Below are the code and all the weights of a small trained network. Each question names an input and a target symbol and asks about switching units off, where a switched-off unit gives its printed mean instead of its output.

import numpy as np


def w(rows, s, z=0):
    codes = np.array(rows[::2]) - 128.0
    scale = np.full(codes.shape[1], s)
    scale[-1] = z or s
    return codes * scale


def f(y):
    return np.maximum(y, 0)


def softmax(a):
    e = np.exp(a - a.max(-1, keepdims=True))
    return e / e.sum(-1, keepdims=True)


def log_softmax(a):
    a = a - a.max(-1, keepdims=True)
    return a - np.log(np.exp(a).sum(-1, keepdims=True))


def net(x, mask):
    ids = ['ΓΩαδεζηθλμξτψ'.index(c) for c in x.split()]
    T = len(ids)
    res = E[ids] + P[:T]
    r = res
    for j in range(2):
        rows = slice(2 * j, 2 * j + 2)
        q, k, v = (r @ M[0][rows].T for M in (Q, K, V))
        z = softmax(np.where(np.tri(T) > 0, q @ k.T / 2**0.5, -1e9)) @ v
        o = O[0][rows]
        res = res + np.where(mask[j], z, o[:, -1]) @ o[:, :-1]
    y = f(res @ A[0][:, :-1].T + A[0][:, -1])
    res = res + np.where(mask[2:6], y, B[0][:, -1]) @ B[0][:, :-1]
    return log_softmax(res[-1] @ U[:, :-1].T + U[:, -1])


Q, K, V, O, A, B = {}, {}, {}, {}, {}, {}
E = w([
[174,169,134,24,175,81],'Γ',
[156,169,166,109,200,107],'Ω',
[164,151,161,134,204,115],'α',
[138,127,79,174,183,113],'δ',
[192,162,182,111,215,126],'ε',
[131,179,98,159,243,65],'ζ',
[152,137,133,150,158,130],'η',
[235,93,148,176,196,132],'θ',
[46,165,137,79,129,124],'λ',
[97,141,131,3,102,169],'μ',
[76,170,159,99,160,124],'ξ',
[168,158,198,41,171,165],'τ',
[24,196,106,48,156,112],'ψ',
],0.014)
P = w([
[59,120,51,3,253,179],'0',
[134,244,135,109,71,106],'1',
[81,86,198,89,168,132],'2',
[139,201,114,138,56,110],'3',
[118,69,195,150,204,140],'4',
[158,174,92,148,39,115],'5',
[96,102,197,89,203,125],'6',
[219,154,74,198,70,124],'7',
[102,98,191,122,228,117],'8',
[254,151,67,156,87,155],'9',
[98,98,209,63,205,134],'10',
],0.0089)
Q[0] = w([
[110,106,159,89,255,93],'head 1',
[169,158,102,158,52,88],'head 1',
[133,170,47,148,38,141],'head 2',
[146,119,68,173,73,207],'head 2',
],0.0097)
K[0] = w([
[148,152,48,94,248,176],'head 1',
[142,95,211,165,110,62],'head 1',
[147,178,200,154,26,28],'head 2',
[163,147,242,189,77,96],'head 2',
],0.011)
V[0] = w([
[107,74,147,94,95,208],'head 1',
[106,67,53,186,110,128],'head 1',
[86,129,164,114,137,169],'head 2',
[207,106,246,144,151,155],'head 2',
],0.012)
O[0] = w([
[188,112,45,17,168,54,111],'head 1',
[174,55,131,98,182,207,2],'head 1',
[83,88,59,139,75,77,158],'head 2',
[180,78,244,108,122,59,160],'head 2',
],0.011,0.0065)
A[0] = w([
[82,175,93,68,145,133,251],'neuron 1',
[144,118,131,122,89,181,44],'neuron 2',
[174,254,120,159,77,122,209],'neuron 3',
[132,14,189,59,221,23,116],'neuron 4',
],0.0074,0.0021)
B[0] = w([
[247,64,138,160,66,182,211],'neuron 1',
[42,139,148,164,144,165,130],'neuron 2',
[137,244,186,55,100,132,227],'neuron 3',
[46,2,128,183,104,137,255],'neuron 4',
],0.0067,0.0095)
U = w([
[129,253,166,132,128,134,197],'Γ',
[159,190,165,137,113,132,235],'Ω',
[176,142,154,145,105,141,162],'α',
[219,99,149,146,98,181,126],'δ',
[82,163,153,186,130,212,37],'ε',
[111,147,110,140,131,136,105],'ζ',
[124,134,91,182,88,183,58],'η',
[62,55,155,109,159,164,199],'θ',
[188,114,65,92,151,94,70],'λ',
[137,124,97,149,120,161,94],'μ',
[81,154,143,136,133,114,56],'ξ',
[89,118,112,107,113,50,4],'τ',
[132,122,126,124,196,254,156],'ψ',
],0.0083,0.0036)

Each question gives the input, a string of symbols that net reads in full, and the target symbol t.
The units are the heads (2 rows each of Q, K, V and O) and the neurons (one row each of A and B). Each row of codes is followed by its name. A weight is (code - 128) times the scale printed after its matrix; where a second scale follows, it is the last column's (O, A, B and U).
mask holds one flag per unit, heads first, then neurons. A switched-off unit (its flag False) gives its mean, the last column of its rows in O or B, instead of its output. The means were averaged over made-up inputs and are rounded, as every weight is.
A unit's drop is (log p(t) with every unit on - log p(t) with that unit switched off) / (log p(t) with every unit on - log p(t) with every unit switched off).
The circuit of an input: a set's keep is (log p(t) with only the set's units on - log p(t) with every unit switched off) / (log p(t) with every unit on - log p(t) with every unit switched off). Starting from all 6 units, units are removed one at a time, each time the one whose removal leaves the highest keep (on an exact tie, the one counted first), for as long as the keep stays at least 0.8.
circuit, biggest first: the units of the circuit, biggest drop first
k most important neurons: the k neurons with the biggest drops, biggest first
which heads matter: for each layer, one digit per head in row order, 1 if its drop is at least 0.15 and else 0, layers parted by /
input θ α θ θ θ θ Γ θ δ, target θ: circuit, biggest first : (head 2; neuron 4; head 1)
input μ μ θ θ θ δ θ θ Γ, target λ: which heads matter : 11
input δ δ δ θ μ Γ θ, target ψ: which heads matter : 11
input Γ θ τ Γ ψ θ Ω ε, target Γ: which heads matter : 10
input δ θ μ μ θ τ μ ζ, target Γ: circuit, biggest first : (neuron 4; neuron 3)
input τ τ τ θ α, target τ: circuit, biggest first : (head 1; head 2)
input μ θ λ, target λ: most important neuron : (neuron 1)
input Γ δ δ, target Γ: circuit, biggest first : (head 1; neuron 4)
input μ θ μ δ δ η, target Γ: 3 most important neurons : (neuron 4; neuron 1; neuron 3)
input ζ μ θ θ Ω λ θ ψ θ, target ε: circuit, biggest first : (head 1; head 2)
input ψ μ θ, target η: which heads matter : 01
input Γ ζ ζ θ θ θ τ δ ζ, target Γ: circuit, biggest first : (head 1; neuron 4; head 2)
input δ μ θ θ μ δ δ Ω ξ θ μ, target ψ: circuit, biggest first : (head 2; head 1)
input θ θ θ Ω Γ θ μ, target θ: circuit, biggest first : (head 2; neuron 4; head 1)
input ψ θ θ μ θ α, target Γ: 2 most important neurons : (neuron 4; neuron 3)
input δ α ψ θ θ θ Ω, target ψ: circuit, biggest first : (head 1; head 2)
input ζ λ ζ τ τ μ θ δ, target Γ: which heads matter : 10
input δ δ μ θ μ ψ θ θ θ μ μ, target ψ: which heads matter : 11
input θ θ θ δ Γ μ ε θ μ μ θ, target θ: which heads matter : 01
input ζ θ ζ θ μ μ θ Γ η λ δ, target ε: circuit, biggest first : (head 1)
input θ δ ψ, target θ: circuit, biggest first : (head 2; head 1; neuron 4)
input ψ ξ μ μ ξ θ μ ξ θ μ η, target η: which heads matter : 01
input τ Ω μ ψ θ, target τ: which heads matter : 11
input τ ψ ζ θ δ θ Γ θ λ μ, target Γ: circuit, biggest first : (neuron 4; neuron 1; head 2; head 1)
input θ Ω θ ζ θ θ θ μ λ θ Γ, target θ: which heads matter : 01
input θ θ θ τ θ θ θ δ ζ, target θ: circuit, biggest first : (neuron 4; head 2; head 1)
